Here is a tiny trained network, its code and every weight. The questions are about switching its units off for an input and a class, where a switched-off unit gives its printed mean instead of its output.

import numpy as np


def w(rows, s, z=0):
    codes = np.array(rows[::2]) - 128.0
    scale = np.full(codes.shape[1], s)
    scale[-1] = z or s
    return codes * scale


def f(y):
    return np.maximum(y, 0)


def log_softmax(a):
    a = a - a.max(-1, keepdims=True)
    return a - np.log(np.exp(a).sum(-1, keepdims=True))


def net(x, mask):
    res = np.array(x, float).reshape(1, 6) / 4 @ E
    y = f(res @ A[0][:, :-1].T + A[0][:, -1])
    res = res + np.where(mask, y, B[0][:, -1]) @ B[0][:, :-1]
    return log_softmax(res[-1] @ U[:, :-1].T + U[:, -1])


A, B = {}, {}
E = w([
[169,80,254,60,99],'x0',
[16,180,169,124,93],'x1',
[131,148,82,84,13],'x2',
[98,145,88,27,177],'x3',
[31,38,106,119,86],'x4',
[128,127,129,130,130],'x5',
],0.0073)
A[0] = w([
[201,35,101,117,160,101],'N1',
[175,216,123,104,81,108],'N2',
[54,199,208,129,132,150],'N3',
[150,130,175,109,137,73],'N4',
[122,93,180,121,182,45],'N5',
[118,191,75,174,123,32],'N6',
[129,135,176,214,119,98],'N7',
[157,205,151,137,156,38],'N8',
[165,130,183,68,73,37],'N9',
[126,99,174,97,122,2],'N10',
[165,102,146,91,110,136],'N11',
[109,112,151,139,205,19],'N12',
[167,164,103,79,57,31],'N13',
[134,153,103,109,53,30],'N14',
[103,57,109,102,88,94],'N15',
[174,124,110,118,131,85],'N16',
[113,163,101,3,183,66],'N17',
[88,57,136,133,157,66],'N18',
[172,185,171,106,144,56],'N19',
[115,144,166,154,201,57],'N20',
[124,130,44,150,148,29],'N21',
[160,135,144,175,53,87],'N22',
[169,100,101,124,140,11],'N23',
[143,154,141,119,160,228],'N24',
[120,124,145,122,124,72],'N25',
],0.017,0.0048)
B[0] = w([
[99,199,67,23,73,243],'N1',
[68,65,86,132,136,205],'N2',
[97,204,66,5,86,254],'N3',
[110,174,145,160,160,184],'N4',
[149,102,171,123,187,198],'N5',
[85,191,184,148,193,197],'N6',
[210,145,106,194,112,206],'N7',
[50,107,130,179,58,188],'N8',
[107,179,183,160,198,230],'N9',
[99,185,151,173,174,175],'N10',
[111,137,134,132,204,208],'N11',
[188,57,224,99,127,190],'N12',
[172,30,211,70,120,197],'N13',
[176,63,189,41,113,187],'N14',
[59,69,80,189,111,206],'N15',
[106,149,140,78,81,166],'N16',
[245,179,95,233,87,237],'N17',
[81,80,126,188,89,184],'N18',
[61,94,91,189,94,198],'N19',
[165,31,201,83,128,205],'N20',
[93,161,180,150,206,185],'N21',
[212,156,90,178,127,199],'N22',
[91,183,168,100,44,156],'N23',
[105,72,29,116,192,206],'N24',
[111,145,132,128,132,139],'N25',
],0.023,0.0092)
U = w([
[133,144,135,117,175,90],'0',
[196,42,131,64,107,176],'1',
[96,45,50,147,76,73],'2',
[156,151,64,35,73,89],'3',
[254,129,60,157,87,78],'4',
[160,93,59,91,131,253],'5',
],0.008,0.015)

Each question gives the input, the list of numbers given to net, and the class t.
The units are the neurons (one row each of A and B). Each row of codes is followed by its name. A weight is (code - 128) times the scale printed after its matrix; where a second scale follows, it is the last column's (A, B and U).
mask holds one flag per neuron, in row order. A switched-off neuron (its flag False) gives its mean, the last column of its row in B, instead of its output. The means were averaged over made-up inputs and are rounded, as every weight is.
A unit's drop is (log p(t) with every unit on - log p(t) with that unit switched off) / (log p(t) with every unit on - log p(t) with every unit switched off).
The circuit of an input: a set's keep is (log p(t) with only the set's units on - log p(t) with every unit switched off) / (log p(t) with every unit on - log p(t) with every unit switched off). Starting from the 12 units with the biggest drops (on a tie, the unit counted first), units are removed one at a time, each time the one whose removal leaves the highest keep (on an exact tie, the one counted first), for as long as the keep stays at least 0.8.
units of the circuit, in order: the units of the circuit, biggest drop first
most important unit: the unit with the biggest drop
top k neurons: the k neurons with the biggest drops, biggest first
drop of u: that unit's drop, to one decimal
input [0,0,4,4,-1,4], class 1: most important unit => N13
input [-1,-6,8,2,-7,6], class 1: top 2 neurons => N13, N14
input [-5,-7,7,-6,-2,3], class 1: top 4 neurons => N3, N13, N14, N17
input [-5,6,-5,-4,-8,5], class 2: top 2 neurons => N8, N19
input [-2,2,-5,5,4,-4], class 1: units of the circuit, in order => N12, N1
input [-6,8,-8,7,4,-1], class 1: top 3 neurons => N12, N20, N1
input [7,-7,2,-1,0,7], class 0: top 3 neurons => N9, N3, N11
input [8,8,2,8,8,1], class 0: top 3 neurons => N9, N10, N1
input [-4,-1,-3,2,5,0], class 2: top 3 neurons => N18, N9, N3
input [7,4,-6,0,5,1], class 0: top 2 neurons => N10, N13
input [-7,-8,-1,5,0,4], class 3: top 3 neurons => N1, N9, N23
input [6,1,7,4,3,0], class 1: top 3 neurons => N13, N14, N6
input [-2,-6,-1,3,-6,-1], class 2: units of the circuit, in order => N8, N19
input [5,-8,-1,7,3,7], class 3: top neuron => N1
input [-7,-6,3,5,-4,-7], class 0: top 2 neurons => N21, N6
input [-5,6,-6,1,4,-6], class 1: units of the circuit, in order => N12, N20
input [5,6,3,8,-5,-8], class 4: drop of N1 => 0.2
input [-1,5,5,0,5,0], class 1: drop of N4 => 0.1
input [-3,-3,-3,-8,-2,8], class 4: drop of N8 => 0.0
input [2,-3,-3,-8,7,-1], class 4: most important unit => N7
